Here is a tiny trained network, its code and every weight. The questions are about switching its units off for an input and a target symbol, where a switched-off unit gives its printed mean instead of its output.

import numpy as np


def w(rows, s, z=0):
    codes = np.array(rows[::2]) - 128.0
    scale = np.full(codes.shape[1], s)
    scale[-1] = z or s
    return codes * scale


def norm(h):
    return h / np.sqrt((h * h).mean(-1, keepdims=True) + 1e-5)


def f(y):
    return y / 2 * (1 + np.tanh(0.7978845608 * (y + 0.044715 * y**3)))


def softmax(a):
    e = np.exp(a - a.max(-1, keepdims=True))
    return e / e.sum(-1, keepdims=True)


def log_softmax(a):
    a = a - a.max(-1, keepdims=True)
    return a - np.log(np.exp(a).sum(-1, keepdims=True))


def net(x, mask):
    ids = ['ΓΔΣΨαβζηθλξπτφω'.index(c) for c in x.split()]
    T = len(ids)
    res = E[ids] + P[:T]
    r = norm(res)
    for j in range(3):
        rows = slice(3 * j, 3 * j + 3)
        q, k, v = (r @ M[0][rows].T for M in (Q, K, V))
        z = softmax(np.where(np.tri(T) > 0, q @ k.T / 3**0.5, -1e9)) @ v
        o = O[0][rows]
        res = res + np.where(mask[j], z, o[:, -1]) @ o[:, :-1]
    y = f(norm(res) @ A[0][:, :-1].T + A[0][:, -1])
    res = res + np.where(mask[3:7], y, B[0][:, -1]) @ B[0][:, :-1]
    return log_softmax(norm(res)[-1] @ U[:, :-1].T + U[:, -1])


Q, K, V, O, A, B = {}, {}, {}, {}, {}, {}
E = w([
[118,97,88,106],'Γ',
[139,34,53,131],'Δ',
[173,163,102,74],'Σ',
[108,117,129,146],'Ψ',
[123,81,139,155],'α',
[113,102,88,57],'β',
[149,187,133,172],'ζ',
[114,145,66,99],'η',
[136,105,141,75],'θ',
[153,62,92,96],'λ',
[5,26,185,42],'ξ',
[114,154,130,141],'π',
[73,108,98,213],'τ',
[76,35,70,166],'φ',
[43,103,158,102],'ω',
],0.017)
P = w([
[97,77,107,158],'0',
[77,194,197,17],'1',
[114,123,88,145],'2',
[95,73,109,162],'3',
[113,203,189,8],'4',
[119,125,86,145],'5',
[101,74,110,161],'6',
[125,199,204,18],'7',
[123,127,85,144],'8',
[149,81,100,148],'9',
[131,142,236,13],'10',
[123,127,84,143],'11',
[160,85,97,145],'12',
[143,138,239,36],'13',
],0.014)
Q[0] = w([
[72,104,143,138],'h1',
[135,138,99,134],'h1',
[147,92,110,159],'h1',
[73,136,89,131],'h2',
[196,112,196,85],'h2',
[117,5,143,207],'h2',
[184,132,106,123],'h3',
[153,158,90,133],'h3',
[97,171,117,134],'h3',
],0.012)
K[0] = w([
[49,49,166,206],'h1',
[182,156,100,91],'h1',
[250,162,145,93],'h1',
[122,210,137,165],'h2',
[167,151,173,81],'h2',
[23,2,211,149],'h2',
[122,116,80,114],'h3',
[244,158,86,177],'h3',
[222,127,155,142],'h3',
],0.0083)
V[0] = w([
[137,169,199,76],'h1',
[169,119,78,189],'h1',
[108,109,90,61],'h1',
[86,111,188,116],'h2',
[141,158,2,163],'h2',
[164,134,101,124],'h2',
[97,112,115,136],'h3',
[107,167,186,81],'h3',
[123,108,198,103],'h3',
],0.0073)
O[0] = w([
[1,111,159,163,5],'h1',
[193,144,101,125,125],'h1',
[134,100,128,102,206],'h1',
[172,89,207,139,145],'h2',
[3,66,244,146,191],'h2',
[100,155,152,166,101],'h2',
[69,172,79,137,189],'h3',
[185,164,83,82,119],'h3',
[142,110,153,161,117],'h3',
],0.0056,0.0026)
A[0] = w([
[69,78,166,139,114],'n1',
[113,189,103,71,251],'n2',
[154,103,91,108,238],'n3',
[102,226,250,125,161],'n4',
],0.013,0.0026)
B[0] = w([
[226,209,134,101,218],'n1',
[235,5,193,196,237],'n2',
[144,250,210,135,190],'n3',
[151,62,166,1,254],'n4',
],0.0072,0.0057)
U = w([
[158,136,64,79,82],'Γ',
[135,64,71,140,97],'Δ',
[170,127,185,129,132],'Σ',
[174,133,133,179,144],'Ψ',
[151,7,200,218,2],'α',
[102,120,113,82,165],'β',
[85,131,169,190,210],'ζ',
[93,144,73,100,147],'η',
[151,184,147,87,69],'θ',
[173,68,78,107,57],'λ',
[44,108,195,133,216],'ξ',
[110,243,115,125,182],'π',
[100,75,119,160,146],'τ',
[104,54,109,154,117],'φ',
[77,244,179,70,40],'ω',
],0.019,0.0089)

Each question gives the input, a string of symbols that net reads in full, and the target symbol t.
The units are the heads (3 rows each of Q, K, V and O) and the neurons (one row each of A and B). Each row of codes is followed by its name. A weight is (code - 128) times the scale printed after its matrix; where a second scale follows, it is the last column's (O, A, B and U).
mask holds one flag per unit, heads first, then neurons. A switched-off unit (its flag False) gives its mean, the last column of its rows in O or B, instead of its output. The means were averaged over made-up inputs and are rounded, as every weight is.
A unit's drop is (log p(t) with every unit on - log p(t) with that unit switched off) / (log p(t) with every unit on - log p(t) with every unit switched off).
The circuit of an input: a set's keep is (log p(t) with only the set's units on - log p(t) with every unit switched off) / (log p(t) with every unit on - log p(t) with every unit switched off). Starting from all 7 units, units are removed one at a time, each time the one whose removal leaves the highest keep (on an exact tie, the one counted first), for as long as the keep stays at least 0.8.
units of the circuit, in order: the units of the circuit, biggest drop first
k most important neurons: the k neurons with the biggest drops, biggest first
heads that matter: for each layer, one digit per head in row order, 1 if its drop is at least 0.15 and else 0, layers parted by /
drop of u: that unit's drop, to one decimal
input ξ Σ Σ ζ, target ζ: heads that matter -> 100
input ξ Ψ ζ Ψ Ψ η Ψ ζ α, target Ψ: units of the circuit, in order -> [n4 n2 n3]
input ζ Σ Ψ ζ Ψ Δ ζ Ψ τ, target ζ: units of the circuit, in order -> [n4 h2]
input α Σ Ψ λ π Ψ Σ α Ψ ζ, target ζ: units of the circuit, in order -> [n2 h1 n1]
input π Ψ Ψ ξ Γ, target Σ: heads that matter -> 010
input Ψ θ Ψ α Δ, target Σ: heads that matter -> 000
input Ψ α Ψ τ ζ, target Σ: heads that matter -> 000
input ζ Σ ζ Ψ ξ φ π ω Σ η, target η: heads that matter -> 110
input Ψ Σ α Ψ Ψ π, target ω: units of the circuit, in order -> [h2 n2]
input ζ Ψ ζ, target ξ: heads that matter -> 010
input Ψ α α Ψ ζ Ψ π φ, target Σ: units of the circuit, in order -> [n3 n4 h1]
input Σ ξ Σ Σ Ψ, target ξ: heads that matter -> 110
input α ζ Ψ ζ Σ, target Σ: units of the circuit, in order -> [n2]
input Γ Σ Σ Ψ ζ ζ, target ξ: heads that matter -> 110
input ω Ψ α, target Ψ: heads that matter -> 000
input α ω ζ β Ψ α η, target η: units of the circuit, in order -> [n2 n4 n3 h2]
input Ψ Ψ Σ Σ Ψ ζ Ψ ξ Ψ, target π: 3 most important neurons -> [n2 n4 n1]
input Σ ζ Ψ ω α Ψ ζ φ, target Σ: heads that matter -> 000
input Σ π θ Ψ Ψ ζ Ψ ζ π Γ, target Γ: units of the circuit, in order -> [n2 n3 n4 h1]
input Ψ π Ψ φ Ψ Ψ Γ, target Γ: 2 most important neurons -> [n2 n1]
input α α Σ λ α Ψ β Ψ Δ λ Ψ Ψ π, target π: 3 most important neurons -> [n2 n4 n1]
input Σ Ψ Ψ Σ Σ Γ, target η: 3 most important neurons -> [n2 n4 n1]
input Ψ θ π, target ω: drop of n2 -> 1.1
input ζ η β ω, target ω: drop of n2 -> 1.0
input Ψ Ψ Ψ λ Ψ π π Ψ τ, target ζ: drop of n4 -> 0.5
